Here is a tiny trained network, its code and every weight. The questions are about switching its units off for an input and a class, where a switched-off unit gives its printed mean instead of its output.

import numpy as np


def w(rows, s, z=0):
    codes = np.array(rows[::2]) - 128.0
    scale = np.full(codes.shape[1], s)
    scale[-1] = z or s
    return codes * scale


def norm(h):
    return h / np.sqrt((h * h).mean(-1, keepdims=True) + 1e-5)


def f(y):
    return np.maximum(y, 0)


def log_softmax(a):
    a = a - a.max(-1, keepdims=True)
    return a - np.log(np.exp(a).sum(-1, keepdims=True))


def net(x, mask):
    res = np.array(x, float).reshape(1, 5) / 4 @ E
    u = 0
    for l in range(4):
        y = f(norm(res) @ A[l][:, :-1].T + A[l][:, -1])
        res = res + np.where(mask[u : u + 3], y, B[l][:, -1]) @ B[l][:, :-1]
        u += 3
    return log_softmax(norm(res)[-1] @ U[:, :-1].T + U[:, -1])


A, B = {}, {}
E = w([
[54,61,67,86,186,189,51,168,183],'x0',
[185,65,165,182,134,99,168,76,96],'x1',
[156,47,2,126,165,52,164,101,207],'x2',
[154,123,111,73,113,164,218,237,80],'x3',
[171,136,63,89,234,235,198,137,178],'x4',
],0.0058)
A[0] = w([
[54,254,140,123,87,218,131,216,147,4],'0.n1',
[163,93,77,172,155,85,98,131,164,73],'0.n2',
[167,38,83,77,124,207,161,129,154,139],'0.n3',
],0.006,0.00031)
B[0] = w([
[103,249,94,88,62,111,29,163,118,255],'0.n1',
[158,108,35,143,163,54,131,88,145,187],'0.n2',
[255,76,120,142,213,182,217,74,70,221],'0.n3',
],0.0077,0.0051)
A[1] = w([
[116,80,126,131,142,156,211,123,153,6],'1.n1',
[96,130,148,170,224,75,56,195,75,89],'1.n2',
[146,116,253,147,90,111,92,161,113,117],'1.n3',
],0.0059,0.0022)
B[1] = w([
[74,137,131,126,125,225,167,127,130,172],'1.n1',
[70,119,112,102,60,161,100,5,120,175],'1.n2',
[108,150,195,143,87,156,142,71,128,252],'1.n3',
],0.013,0.0032)
A[2] = w([
[118,70,119,128,176,177,237,160,150,13],'2.n1',
[151,171,86,67,123,238,154,253,156,9],'2.n2',
[183,133,149,145,40,146,181,223,146,57],'2.n3',
],0.0064,0.0014)
B[2] = w([
[93,27,132,84,197,244,130,162,79,218],'2.n1',
[145,153,114,77,169,95,127,165,92,254],'2.n2',
[162,131,162,117,151,90,114,47,99,185],'2.n3',
],0.011,0.0047)
A[3] = w([
[107,92,89,126,163,229,173,163,164,176],'3.n1',
[151,3,146,119,151,152,197,204,131,138],'3.n2',
[139,65,139,125,146,233,135,169,184,7],'3.n3',
],0.0053,0.0013)
B[3] = w([
[134,70,53,127,184,134,255,150,62,253],'3.n1',
[170,114,81,138,130,207,100,73,75,251],'3.n2',
[80,121,108,176,160,157,163,74,60,201],'3.n3',
],0.0097,0.0034)
U = w([
[40,189,159,119,19,207,65,72,129,237],'0',
[155,57,29,109,203,207,214,90,68,251],'1',
[124,218,60,27,153,138,119,190,63,33],'2',
[172,166,241,159,45,105,207,86,58,186],'3',
[169,57,21,179,148,40,159,40,253,96],'4',
[65,55,84,191,75,28,123,55,220,121],'5',
[175,49,156,202,69,168,153,210,246,4],'6',
],0.0069,0.0033)

Each question gives the input, the list of numbers given to net, and the class t.
The units are the neurons (one row each of A and B). Each row of codes is followed by its name. A weight is (code - 128) times the scale printed after its matrix; where a second scale follows, it is the last column's (A, B and U).
mask holds one flag per neuron, layer by layer. A switched-off neuron (its flag False) gives its mean, the last column of its row in B, instead of its output. The means were averaged over made-up inputs and are rounded, as every weight is.
A unit's drop is (log p(t) with every unit on - log p(t) with that unit switched off) / (log p(t) with every unit on - log p(t) with every unit switched off).
The circuit of an input: a set's keep is (log p(t) with only the set's units on - log p(t) with every unit switched off) / (log p(t) with every unit on - log p(t) with every unit switched off). Starting from all 12 units, units are removed one at a time, each time the one whose removal leaves the highest keep (on an exact tie, the one counted first), for as long as the keep stays at least 0.8.
circuit, biggest first: the units of the circuit, biggest drop first
most important unit: the unit with the biggest drop
top k neurons: the k neurons with the biggest drops, biggest first
top k neurons in layer l: the k neurons of layer l with the biggest drops, biggest first
drop when u is switched off: that unit's drop, to one decimal
input [4,4,-3,-4,1], class 0: circuit, biggest first -> [0.n3, 3.n1]
input [1,-4,4,-5,2], class 4: top 3 neurons -> [0.n2, 2.n1, 1.n1]
input [-1,6,-3,-1,-1], class 0: top 3 neurons -> [0.n3, 1.n3, 3.n1]
input [8,-2,-1,-8,3], class 4: most important unit -> 2.n1
input [0,7,-3,1,-1], class 0: circuit, biggest first -> [0.n3, 3.n1]
input [6,-2,-5,4,4], class 2: circuit, biggest first -> [0.n1, 2.n2]
input [6,4,3,0,-4], class 4: top 2 neurons in layer 1 -> [1.n2, 1.n1]
input [-1,4,1,-4,-1], class 4: top 3 neurons -> [0.n2, 0.n1, 1.n3]
input [0,3,4,7,-7], class 5: circuit, biggest first -> [0.n3, 2.n1, 2.n2]
input [-5,-4,-2,5,7], class 2: circuit, biggest first -> [0.n1, 2.n2]
input [3,3,-2,-4,-4], class 5: top 2 neurons -> [0.n1, 2.n1]
input [2,1,7,1,-5], class 4: top 2 neurons -> [2.n1, 0.n2]
input [-2,-3,-5,6,-2], class 0: circuit, biggest first -> [0.n1, 3.n1]
input [-6,-6,-3,-6,8], class 0: circuit, biggest first -> [0.n1]
input [-4,1,1,-4,4], class 4: top 2 neurons -> [0.n3, 2.n1]
input [8,-8,-5,-3,8], class 2: top 2 neurons in layer 2 -> [2.n2, 2.n1]
input [-3,5,2,-4,-3], class 5: top 2 neurons in layer 0 -> [0.n3, 0.n2]
input [8,-4,1,-2,-4], class 5: top 2 neurons in layer 1 -> [1.n3, 1.n1]
input [7,7,1,0,-5], class 4: top 4 neurons -> [0.n2, 0.n1, 2.n1, 1.n3]
input [-3,4,-2,7,-1], class 3: most important unit -> 0.n3
input [0,0,-7,2,3], class 0: top 2 neurons -> [0.n3, 3.n1]
input [-8,-7,-1,1,5], class 2: top 2 neurons -> [2.n2, 1.n3]
input [-6,0,2,-6,2], class 4: top 2 neurons in layer 0 -> [0.n1, 0.n2]
input [-4,-2,5,0,-8], class 5: top 2 neurons in layer 2 -> [2.n2, 2.n3]
input [4,4,0,1,-8], class 0: top 2 neurons in layer 1 -> [1.n2, 1.n3]
input [4,3,-7,5,2], class 2: drop when 2.n2 is switched off -> 0.3
input [1,7,-8,8,1], class 3: top neuron in layer 3 -> [3.n2]
input [3,5,-4,7,-3], class 3: drop when 0.n1 is switched off -> -0.1
input [-3,-4,1,-7,0], class 5: top 2 neurons in layer 0 -> [0.n3, 0.n1]
